Below is a small trained network, with its code and all its weights. Each question gives an input and a target symbol and asks what happens when units are switched off, that is, made to give their printed mean instead of their output.

import numpy as np


def w(rows, s, z=0):
    codes = np.array(rows[::2]) - 128.0
    scale = np.full(codes.shape[1], s)
    scale[-1] = z or s
    return codes * scale


def f(y):
    return y / 2 * (1 + np.tanh(0.7978845608 * (y + 0.044715 * y**3)))


def softmax(a):
    e = np.exp(a - a.max(-1, keepdims=True))
    return e / e.sum(-1, keepdims=True)


def log_softmax(a):
    a = a - a.max(-1, keepdims=True)
    return a - np.log(np.exp(a).sum(-1, keepdims=True))


def net(x, mask):
    ids = ['αβγδεζηθλξπστφψω'.index(c) for c in x.split()]
    T = len(ids)
    res = E[ids] + P[:T]
    r = res
    for j in range(2):
        rows = slice(4 * j, 4 * j + 4)
        q, k, v = (r @ M[0][rows].T for M in (Q, K, V))
        z = softmax(np.where(np.tri(T) > 0, q @ k.T / 4**0.5, -1e9)) @ v
        o = O[0][rows]
        res = res + np.where(mask[j], z, o[:, -1]) @ o[:, :-1]
    y = f(res @ A[0][:, :-1].T + A[0][:, -1])
    res = res + np.where(mask[2:14], y, B[0][:, -1]) @ B[0][:, :-1]
    return log_softmax(res[-1] @ U[:, :-1].T + U[:, -1])


Q, K, V, O, A, B = {}, {}, {}, {}, {}, {}
E = w([
[139,94,138,193,106,183,200],'α',
[86,123,160,170,40,224,44],'β',
[99,172,127,172,122,147,193],'γ',
[62,236,112,155,117,126,15],'δ',
[56,121,40,178,170,88,148],'ε',
[139,82,88,85,29,236,189],'ζ',
[137,254,128,70,69,82,86],'η',
[189,143,107,169,145,75,205],'θ',
[107,77,140,176,52,232,160],'λ',
[126,156,154,139,65,144,173],'ξ',
[45,86,169,29,181,178,243],'π',
[126,214,155,174,123,130,115],'σ',
[160,181,105,68,49,96,204],'τ',
[88,116,149,225,98,197,100],'φ',
[102,57,137,180,46,241,136],'ψ',
[135,150,146,133,70,129,197],'ω',
],0.013)
P = w([
[64,119,255,200,5,16,119],'0',
[85,134,188,174,60,61,149],'1',
[104,139,149,155,95,98,156],'2',
[114,147,125,141,111,125,160],'3',
[123,149,110,133,122,142,163],'4',
[129,154,100,124,129,158,163],'5',
[137,156,87,119,137,170,169],'6',
[141,160,81,114,142,179,168],'7',
[150,162,73,111,143,192,168],'8',
[155,165,66,107,146,198,166],'9',
],0.0076)
Q[0] = w([
[98,63,130,136,106,148,89],'head 0',
[123,166,214,210,178,177,175],'head 0',
[121,99,99,91,114,133,162],'head 0',
[140,95,114,166,211,134,69],'head 0',
[98,151,173,126,101,167,168],'head 1',
[158,127,153,173,140,159,123],'head 1',
[97,214,158,167,141,151,205],'head 1',
[252,108,176,79,123,123,108],'head 1',
],0.019)
K[0] = w([
[104,73,65,166,62,140,83],'head 0',
[165,198,196,223,133,196,233],'head 0',
[153,90,84,117,119,130,181],'head 0',
[48,166,84,203,162,144,117],'head 0',
[67,114,195,65,130,165,172],'head 1',
[161,121,157,192,169,173,131],'head 1',
[101,93,251,27,249,124,143],'head 1',
[254,147,105,143,74,105,139],'head 1',
],0.015)
V[0] = w([
[31,109,168,146,153,144,114],'head 0',
[171,163,104,216,154,126,120],'head 0',
[85,81,4,121,137,43,109],'head 0',
[120,75,131,122,159,97,205],'head 0',
[139,118,134,208,191,132,81],'head 1',
[91,161,131,60,149,99,85],'head 1',
[92,205,44,132,46,123,134],'head 1',
[246,142,163,135,138,65,164],'head 1',
],0.012)
O[0] = w([
[111,142,58,153,142,201,99,140],'head 0',
[202,58,139,119,109,125,103,147],'head 0',
[182,153,213,39,162,175,153,99],'head 0',
[136,175,212,134,165,135,80,146],'head 0',
[116,194,185,88,119,141,204,39],'head 1',
[150,44,152,85,128,125,132,78],'head 1',
[160,182,158,254,131,183,145,253],'head 1',
[89,148,117,101,160,228,146,32],'head 1',
],0.0092,0.006)
A[0] = w([
[92,123,154,87,58,217,147,150],'neuron 0',
[175,138,85,111,132,195,145,116],'neuron 1',
[122,116,118,79,206,184,191,153],'neuron 2',
[117,136,84,112,174,105,207,132],'neuron 3',
[171,128,118,122,103,148,153,154],'neuron 4',
[171,153,75,24,187,249,159,2],'neuron 5',
[137,119,92,112,100,124,128,127],'neuron 6',
[144,58,155,167,147,124,120,97],'neuron 7',
[136,157,139,88,141,56,119,67],'neuron 8',
[113,113,128,99,62,108,206,117],'neuron 9',
[128,85,155,175,125,127,161,68],'neuron 10',
[116,202,121,101,100,97,77,101],'neuron 11',
],0.021,0.0068)
B[0] = w([
[212,152,212,103,179,96,162,136],'neuron 0',
[60,113,96,145,76,105,122,174],'neuron 1',
[105,97,65,112,123,154,154,162],'neuron 2',
[184,129,157,108,134,149,79,162],'neuron 3',
[83,148,99,150,151,137,129,201],'neuron 4',
[137,171,189,121,55,4,22,139],'neuron 5',
[115,146,68,111,134,156,96,181],'neuron 6',
[143,143,184,123,95,90,175,180],'neuron 7',
[88,119,137,119,50,200,156,147],'neuron 8',
[176,73,171,168,143,146,70,142],'neuron 9',
[163,154,160,84,188,133,112,254],'neuron 10',
[177,143,201,93,196,126,155,178],'neuron 11',
],0.022,0.0067)
U = w([
[156,82,122,98,153,27,173,100],'α',
[38,148,41,128,76,122,124,141],'β',
[111,133,131,117,138,115,120,12],'γ',
[136,107,70,33,165,80,129,165],'δ',
[105,109,134,115,139,105,128,67],'ε',
[157,50,114,129,132,77,101,137],'ζ',
[109,155,113,40,115,134,139,114],'η',
[148,117,126,124,46,97,203,129],'θ',
[96,127,11,174,139,254,229,225],'λ',
[198,209,184,187,149,112,90,194],'ξ',
[33,86,162,107,194,86,96,83],'π',
[122,142,129,117,137,109,114,20],'σ',
[139,112,144,114,79,147,111,91],'τ',
[119,143,123,118,120,118,118,16],'φ',
[110,134,122,120,128,120,122,18],'ψ',
[112,139,127,124,133,115,118,1],'ω',
],0.0069,0.007)

Each question gives the input, a string of symbols that net reads in full, and the target symbol t.
The units are the heads (4 rows each of Q, K, V and O) and the neurons (one row each of A and B). Each row of codes is followed by its name. A weight is (code - 128) times the scale printed after its matrix; where a second scale follows, it is the last column's (O, A, B and U).
mask holds one flag per unit, heads first, then neurons. A switched-off unit (its flag False) gives its mean, the last column of its rows in O or B, instead of its output. The means were averaged over made-up inputs and are rounded, as every weight is.
A unit's drop is (log p(t) with every unit on - log p(t) with that unit switched off) / (log p(t) with every unit on - log p(t) with every unit switched off).
The circuit of an input: a set's keep is (log p(t) with only the set's units on - log p(t) with every unit switched off) / (log p(t) with every unit on - log p(t) with every unit switched off). Starting from the 12 units with the biggest drops (on a tie, the unit counted first), units are removed one at a time, each time the one whose removal leaves the highest keep (on an exact tie, the one counted first), for as long as the keep stays at least 0.8.
units of the circuit, in order: the units of the circuit, biggest drop first
unit that matters most: the unit with the biggest drop
k most important neurons: the k neurons with the biggest drops, biggest first
which heads matter: for each layer, one digit per head in row order, 1 if its drop is at least 0.15 and else 0, layers parted by /
input π ε θ ζ η α θ λ σ γ, target θ: most important neuron => neuron 7
input θ ε ε ω θ ε π ε, target θ: which heads matter => 11
input ω σ σ δ τ γ λ β ε δ, target λ: units of the circuit, in order => head 0; neuron 10
input τ ζ ζ θ τ π, target τ: which heads matter => 11
input ω ω ε π η, target η: units of the circuit, in order => head 1; neuron 11; neuron 8
input θ θ θ ζ π β θ ε σ, target θ: units of the circuit, in order => head 1; head 0; neuron 8; neuron 7
input θ π ε λ η β σ α δ ε, target δ: 3 most important neurons => neuron 6; neuron 3; neuron 4
input α α θ θ, target λ: units of the circuit, in order => head 1; head 0; neuron 2; neuron 5
input δ θ τ τ θ θ δ δ, target β: which heads matter => 10
input ε ε ξ ε, target β: which heads matter => 10
input φ φ τ π λ θ φ β ζ η, target η: units of the circuit, in order => head 1; neuron 11; neuron 8; neuron 6
input π θ σ, target θ: which heads matter => 01
input ζ τ η ε, target ξ: units of the circuit, in order => head 1; neuron 3
input δ θ γ γ ξ θ η ψ, target ξ: unit that matters most => neuron 0
input φ η δ λ δ π ε η ζ τ, target τ: units of the circuit, in order => head 1; neuron 8; head 0; neuron 9
input τ ζ τ β α θ π φ, target θ: units of the circuit, in order => neuron 7; head 1
input ε σ ε τ ω σ, target λ: which heads matter => 11
input γ φ λ ζ ε γ β ε ξ ξ, target λ: 4 most important neurons => neuron 7; neuron 0; neuron 3; neuron 5
input ω ε ε ε ε α η τ η, target λ: 2 most important neurons => neuron 10; neuron 4
input η π α η ε ζ ω θ δ, target δ: most important neuron => neuron 11
input ε ε ε β ε δ θ ε α, target ξ: units of the circuit, in order => head 0; neuron 10
input β ε σ σ β, target λ: which heads matter => 10
input ε ε γ γ ω ε σ τ, target ξ: which heads matter => 10
